Here is a tiny trained network, its code and every weight. The questions are about switching its units off for an input and a class, where a switched-off unit gives its printed mean instead of its output.

import numpy as np


def w(rows, s, z=0):
    codes = np.array(rows[::2]) - 128.0
    scale = np.full(codes.shape[1], s)
    scale[-1] = z or s
    return codes * scale


def norm(h):
    return h / np.sqrt((h * h).mean(-1, keepdims=True) + 1e-5)


def f(y):
    return np.maximum(y, 0)


def log_softmax(a):
    a = a - a.max(-1, keepdims=True)
    return a - np.log(np.exp(a).sum(-1, keepdims=True))


def net(x, mask):
    res = np.array(x, float).reshape(1, 5) / 4 @ E
    u = 0
    for l in range(3):
        y = f(norm(res) @ A[l][:, :-1].T + A[l][:, -1])
        res = res + np.where(mask[u : u + 7], y, B[l][:, -1]) @ B[l][:, :-1]
        u += 7
    return log_softmax(norm(res)[-1] @ U[:, :-1].T + U[:, -1])


A, B = {}, {}
E = w([
[113,147,143,123,112,135],'x0',
[144,62,254,195,79,141],'x1',
[148,83,157,54,148,97],'x2',
[118,131,131,124,127,134],'x3',
[126,158,91,204,148,159],'x4',
],0.008)
A[0] = w([
[99,194,177,219,68,169,199],'L0N1',
[109,56,206,72,173,87,3],'L0N2',
[130,112,140,17,62,82,174],'L0N3',
[119,1,137,240,49,159,108],'L0N4',
[90,39,212,140,99,125,139],'L0N5',
[141,72,200,166,122,180,155],'L0N6',
[158,43,100,102,107,82,133],'L0N7',
],0.006,0.0022)
B[0] = w([
[169,97,108,111,239,153,247],'L0N1',
[165,255,167,67,130,135,197],'L0N2',
[223,71,79,120,209,142,228],'L0N3',
[72,114,167,92,142,135,254],'L0N4',
[80,186,130,229,132,50,244],'L0N5',
[51,89,192,118,157,82,234],'L0N6',
[182,184,210,108,136,204,183],'L0N7',
],0.0065,0.0049)
A[1] = w([
[192,118,148,177,111,157,111],'L1N1',
[164,109,1,50,198,139,201],'L1N2',
[121,167,178,199,102,153,137],'L1N3',
[224,144,108,35,152,182,254],'L1N4',
[123,152,207,160,239,65,153],'L1N5',
[145,171,45,150,158,214,154],'L1N6',
[99,88,225,111,141,133,128],'L1N7',
],0.0069,0.002)
B[1] = w([
[97,55,44,76,71,186,136],'L1N1',
[134,112,102,101,57,222,255],'L1N2',
[49,113,120,117,162,135,160],'L1N3',
[2,88,195,208,79,130,221],'L1N4',
[192,115,57,124,108,101,229],'L1N5',
[220,194,143,113,52,105,200],'L1N6',
[143,226,25,127,82,47,195],'L1N7',
],0.0074,0.009)
A[2] = w([
[86,101,169,110,65,208,186],'L2N1',
[95,117,161,78,155,100,70],'L2N2',
[180,100,160,172,106,75,30],'L2N3',
[127,111,139,174,200,144,148],'L2N4',
[139,134,69,129,156,103,218],'L2N5',
[116,125,132,202,182,170,4],'L2N6',
[90,127,119,2,159,154,89],'L2N7',
],0.0097,0.0021)
B[2] = w([
[81,70,84,111,137,197,254],'L2N1',
[158,131,84,49,175,146,151],'L2N2',
[121,186,124,155,186,123,183],'L2N3',
[55,47,153,53,184,137,163],'L2N4',
[22,87,219,178,133,55,188],'L2N5',
[194,71,182,59,150,123,157],'L2N6',
[126,61,255,196,164,62,183],'L2N7',
],0.0085,0.0064)
U = w([
[85,129,94,78,40,201,155],'0',
[93,45,208,76,190,147,254],'1',
[62,196,153,179,196,32,78],'2',
[239,211,198,24,146,30,54],'3',
[172,251,37,201,108,170,43],'4',
],0.013,0.0029)

Each question gives the input, the list of numbers given to net, and the class t.
The units are the neurons (one row each of A and B). Each row of codes is followed by its name. A weight is (code - 128) times the scale printed after its matrix; where a second scale follows, it is the last column's (A, B and U).
mask holds one flag per neuron, layer by layer. A switched-off neuron (its flag False) gives its mean, the last column of its row in B, instead of its output. The means were averaged over made-up inputs and are rounded, as every weight is.
A unit's drop is (log p(t) with every unit on - log p(t) with that unit switched off) / (log p(t) with every unit on - log p(t) with every unit switched off).
The circuit of an input: a set's keep is (log p(t) with only the set's units on - log p(t) with every unit switched off) / (log p(t) with every unit on - log p(t) with every unit switched off). Starting from the 12 units with the biggest drops (on a tie, the unit counted first), units are removed one at a time, each time the one whose removal leaves the highest keep (on an exact tie, the one counted first), for as long as the keep stays at least 0.8.
units of the circuit, in order: the units of the circuit, biggest drop first
most important unit: the unit with the biggest drop
top k neurons: the k neurons with the biggest drops, biggest first
drop of u: that unit's drop, to one decimal
input [-7,1,-5,-5,7], class 1: units of the circuit, in order	(L1N7 L2N6)
input [-8,-6,-4,-7,0], class 0: units of the circuit, in order	(L0N5 L1N2)
input [5,4,7,-5,2], class 2: units of the circuit, in order	(L0N5 L1N7)
input [2,6,-8,-3,1], class 1: units of the circuit, in order	(L0N1 L2N6)
input [-6,4,1,2,3], class 2: most important unit	L1N7
input [7,-6,4,4,8], class 0: top 3 neurons	(L0N5 L1N2 L1N7)
input [-8,7,-1,-6,-8], class 2: units of the circuit, in order	(L0N5 L1N7)
input [-7,-5,4,-5,8], class 0: units of the circuit, in order	(L1N2 L0N5)
input [4,1,-3,-2,4], class 1: units of the circuit, in order	(L0N1 L2N6)
input [-8,-7,-5,-2,-1], class 0: top 4 neurons	(L0N5 L1N2 L1N7 L1N5)
input [6,1,-6,5,4], class 1: top 4 neurons	(L1N7 L1N2 L0N1 L2N6)
input [-5,-8,-3,8,0], class 0: top 3 neurons	(L1N2 L0N5 L1N7)
input [-5,0,0,6,-3], class 0: top 3 neurons	(L1N4 L0N3 L2N7)
input [3,2,-7,-2,2], class 1: most important unit	L1N2
input [-7,1,6,-2,-4], class 3: top 2 neurons	(L0N5 L1N2)
input [0,0,0,5,-5], class 0: top 3 neurons	(L1N4 L0N3 L2N7)
input [-7,4,3,-8,-2], class 3: top 4 neurons	(L0N2 L1N4 L0N7 L2N1)
input [1,6,4,-8,3], class 2: drop of L0N5	0.1
input [-2,6,6,-8,2], class 2: drop of L1N7	0.1
input [8,5,-2,-8,-5], class 2: most important unit	L0N5
